[-1.28,  2.63, -2.73,  0.67, -2.33,  3.02,  0.04, -2.12,  0.60,  6.97,
  4.14, -3.35, -2.01, -1.06,  4.23,  3.01,  3.50, -0.67,  1.37,  4.69,
 -2.56,  4.25, -3.72, -3.61, -5.54,  3.19, -1.92,  0.42,  0.13, -0.38,
 -0.35, -4.77,  1.55, -0.39, -2.98, -2.99,  2.63,  1.61, -0.22, -3.97,
  1.61, -0.27,  1.56, -3.80, -8.34,  5.04,  2.28, -1.05, -3.79,  1.58,
  4.55, -0.69, -1.63, -4.30, -4.49, -3.08] -> K442
[-1.06, -2.73, -0.39, -0.69, -8.34,  1.61,  4.14, -2.33, -3.97,  2.63,
  2.63, -3.80, -3.72,  3.01, -0.38,  1.37, -3.79, -0.27,  0.67, -4.77,
  0.42, -2.12,  0.13,  0.04,  1.61, -0.34, -1.06, -1.28,  3.50,  1.58,
  3.02,  0.60, -3.08,  4.55,  5.04,  2.28,  4.23, -5.54, -2.99,  1.55,
 -3.35, -2.01, -3.61,  6.97, -4.30, -2.98,  4.24, -4.49,  1.56, -0.22,
  4.69, -1.63, -2.56, -1.92,  3.19, -0.67] -> K296
[ 0.42, -3.08, -0.34,  1.37, -0.38, -2.98,  2.63,  4.69, -0.67,  4.55,
 -1.92, -1.06,  4.23, -1.63,  0.60, -5.54,  1.61, -2.73, -0.69,  3.50,
 -0.27,  0.04,  3.19, -2.99,  6.97,  1.56,  1.58,  3.01, -4.30, -8.34,
 -3.35, -3.79,  0.13, -2.33,  0.67,  2.63, -3.61, -2.56, -3.80,  4.25,
 -1.28, -0.39, -4.77,  5.04, -0.22,  1.55,  2.28, -3.72,  1.61,  3.02,
 -4.49,  4.14, -2.12, -2.01, -3.97, -1.06] -> K968
perm: [-3.08, -4.49, -4.30, -1.63, -0.69,  4.55,  1.58, -3.79, -1.05,  2.28,
  5.04, -8.34, -3.80,  1.56, -0.27,  1.61, -3.97, -0.22,  1.61,  2.63,
 -2.99, -2.98, -0.39,  1.55, -4.77, -0.35, -0.38,  0.13,  0.42, -1.92,
  3.19, -5.54, -3.61, -3.72,  4.25, -2.56,  4.69,  1.37, -0.67,  3.50,
  3.01,  4.23, -1.06, -2.01, -3.35,  4.14,  6.97,  0.60, -2.12,  0.04,
  3.02, -2.33,  0.67, -2.73,  2.63, -1.28]	K442
perm: [-8.34, -5.54, -4.77, -4.49, -4.30, -3.97, -3.80, -3.79, -3.72, -3.61,
 -3.35, -3.08, -2.99, -2.98, -2.73, -2.56, -2.33, -2.12, -2.01, -1.92,
 -1.63, -1.28, -1.06, -1.06, -0.69, -0.67, -0.39, -0.38, -0.34, -0.27,
 -0.22,  0.04,  0.13,  0.42,  0.60,  0.67,  1.37,  1.55,  1.56,  1.58,
  1.61,  1.61,  2.28,  2.63,  2.63,  3.01,  3.02,  3.19,  3.50,  4.14,
  4.23,  4.24,  4.55,  4.69,  5.04,  6.97]	K296
perm: [-1.06,  0.42, -3.08, -0.34,  1.37, -0.38, -2.98,  2.63,  4.69, -0.67,
  4.55, -1.92, -1.06,  4.23, -1.63,  0.60, -5.54,  1.61, -2.73, -0.69,
  3.50, -0.27,  0.04,  3.19, -2.99,  6.97,  1.56,  1.58,  3.01, -4.30,
 -8.34, -3.35, -3.79,  0.13, -2.33,  0.67,  2.63, -3.61, -2.56, -3.80,
  4.25, -1.28, -0.39, -4.77,  5.04, -0.22,  1.55,  2.28, -3.72,  1.61,
  3.02, -4.49,  4.14, -2.12, -2.01, -3.97]	K968
perm: [ 4.55, -0.69, -1.63, -4.30, -4.49, -3.08, -1.28,  2.63, -2.73,  0.67,
 -2.33,  3.02,  0.04, -2.12,  0.60,  6.97,  4.14, -3.35, -2.01, -1.06,
  4.23,  3.01,  3.50, -0.67,  1.37,  4.69, -2.56,  4.25, -3.72, -3.61,
 -5.54,  3.19, -1.92,  0.42,  0.13, -0.38, -0.35, -4.77,  1.55, -0.39,
 -2.98, -2.99,  2.63,  1.61, -0.22, -3.97,  1.61, -0.27,  1.56, -3.80,
 -8.34,  5.04,  2.28, -1.05, -3.79,  1.58]	K442
perm: [-2.56, -1.92,  3.19, -0.67, -1.06, -2.73, -0.39, -0.69, -8.34,  1.61,
  4.14, -2.33, -3.97,  2.63,  2.63, -3.80, -3.72,  3.01, -0.38,  1.37,
 -3.79, -0.27,  0.67, -4.77,  0.42, -2.12,  0.13,  0.04,  1.61, -0.34,
 -1.06, -1.28,  3.50,  1.58,  3.02,  0.60, -3.08,  4.55,  5.04,  2.28,
  4.23, -5.54, -2.99,  1.55, -3.35, -2.01, -3.61,  6.97, -4.30, -2.98,
  4.24, -4.49,  1.56, -0.22,  4.69, -1.63]	K296
perm: [ 3.02, -4.49,  4.14, -2.12, -2.01, -3.97, -1.06,  0.42, -3.08, -0.34,
  1.37, -0.38, -2.98,  2.63,  4.69, -0.67,  4.55, -1.92, -1.06,  4.23,
 -1.63,  0.60, -5.54,  1.61, -2.73, -0.69,  3.50, -0.27,  0.04,  3.19,
 -2.99,  6.97,  1.56,  1.58,  3.01, -4.30, -8.34, -3.35, -3.79,  0.13,
 -2.33,  0.67,  2.63, -3.61, -2.56, -3.80,  4.25, -1.28, -0.39, -4.77,
  5.04, -0.22,  1.55,  2.28, -3.72,  1.61]	K968

[1.80, 2.22, 4.06, 8.03, 0.71] : K8
[4.06, 1.79, 2.22, 8.03, 0.72] : K466
[1.80, 8.02, 2.22, 4.06, 0.71] : K617
perm: [0.71, 1.80, 2.22, 4.06, 8.03]	K8
perm: [0.71, 1.80, 4.06, 8.02, 2.22]	K617
perm: [0.71, 8.03, 4.06, 2.22, 1.80]	K8
perm: [8.03, 0.71, 1.80, 2.22, 4.06]	K8
perm: [4.06, 2.22, 0.71, 1.80, 8.02]	K617
perm: [0.71, 4.06, 2.22, 8.02, 1.80]	K617
perm: [0.72, 4.06, 1.79, 2.22, 8.03]	K466

[ 1.30, -3.67, -1.16,  0.22,  0.71, -1.30, -1.21,  2.39, -0.97,  1.51,
 -0.70,  1.30,  2.04,  0.18, -2.53, -0.42, -1.13,  2.81,  1.24,  1.87] : K725
[-1.39,  4.27,  3.08, -1.07, -0.67,  3.57,  1.18, -3.13,  1.17, -1.28,
 -0.24, -1.67, -1.89, -0.95,  3.40,  0.46,  1.43,  0.97, -1.88,  0.43] : K508
[ 0.30,  1.40,  0.17, -2.30,  1.13,  2.71, -0.64, -1.66,  0.77,  4.61,
  2.05, -0.03, -1.06, -4.32,  2.79, -3.76,  0.90, -2.88,  1.08,  0.84] : K837
[-6.31, -2.23, -1.71, -2.29,  5.20, -3.27, -2.60,  3.52,  2.52, -1.37,
 -4.00,  2.78,  5.77,  1.01, -3.38, -2.07, -0.74,  1.68, -2.88, -0.32] : K173
[-0.97, -0.55,  1.12, -0.19, -0.53, -0.85, -0.08, -1.11,  0.36,  1.18,
 -0.51, -0.64,  0.17,  0.26, -0.35,  0.10, -0.36,  0.57, -0.06, -0.72] : K294
[ 0.68,  0.99, -1.48,  1.92,  0.22, -0.73,  1.18,  0.48,  0.02,  0.47,
  0.33,  1.11, -0.89,  1.60,  0.47,  0.21,  0.54,  0.16, -1.67, -1.61] : K526
[-6.86, -0.74,  4.77, -3.36, -2.14, -0.49, -0.98, -0.14,  2.62, -1.47,
  1.87, -1.26,  1.14, -5.46, -7.15,  1.71, -3.50,  3.12,  2.16,  4.66] : K680
[ 0.45, -0.24, -1.67, -1.28,  0.97,  1.17,  0.43, -1.88,  3.40,  1.43,
 -0.95, -1.07, -0.67, -3.13,  3.57,  3.08, -1.89, -1.39,  1.18,  4.27] : K875
[-2.13,  0.87, -0.20,  0.13, -1.28,  3.48, -3.43,  0.33, -1.07, -0.65,
  2.20,  0.65,  0.26, -0.59,  2.54, -5.00,  0.71, -0.42,  3.52,  0.07] : K470
[ 0.68,  0.99, -1.48,  1.92,  0.22, -0.73,  0.64,  0.48,  0.02,  0.47,
  0.33,  1.11, -0.89,  1.60,  0.47,  0.21,  0.54,  0.16, -1.67, -1.61] : K859
perm: [-0.32, -2.88,  1.68, -0.74, -2.07, -3.38,  1.01,  5.77,  2.78, -4.00,
 -1.37,  2.52,  3.52, -2.60, -3.27,  5.20, -2.29, -1.71, -2.23, -6.31]	K173
perm: [ 0.84,  1.08, -2.88,  0.90, -3.76,  2.79, -4.32, -1.06, -0.03,  2.05,
  4.61,  0.77, -1.66, -0.64,  2.71,  1.13, -2.30,  0.17,  1.40,  0.30]	K837
perm: [ 2.39, -1.16,  2.81, -1.21,  1.24,  0.71,  2.04, -1.13,  1.30, -0.42,
  0.22,  1.87, -1.30, -2.53,  1.30,  0.18, -3.67, -0.97, -0.70,  1.51]	K725
perm: [-0.95,  3.57,  4.27, -0.24, -1.39,  3.08,  0.43, -1.89, -1.67,  1.18,
 -1.88,  0.97,  1.43,  3.40, -1.28, -0.67,  1.17,  0.46, -1.07, -3.13]	K508

[ 1.70,  0.94,  4.17, -1.98] -> K608
[ 1.69,  4.17,  0.94, -1.98] -> K565
[3.79, 0.94, 4.17, 1.70] -> K2
[1.69, 4.17, 0.94, 3.79] -> K672
perm: [-1.98,  1.70,  0.94,  4.17]	K608
perm: [1.70, 4.17, 0.94, 3.79]	K2
perm: [0.94, 1.69, 3.79, 4.17]	K672
perm: [ 4.17,  1.69, -1.98,  0.94]	K565
perm: [3.79, 0.94, 4.17, 1.69]	K672
perm: [ 0.94, -1.98,  1.69,  4.17]	K565

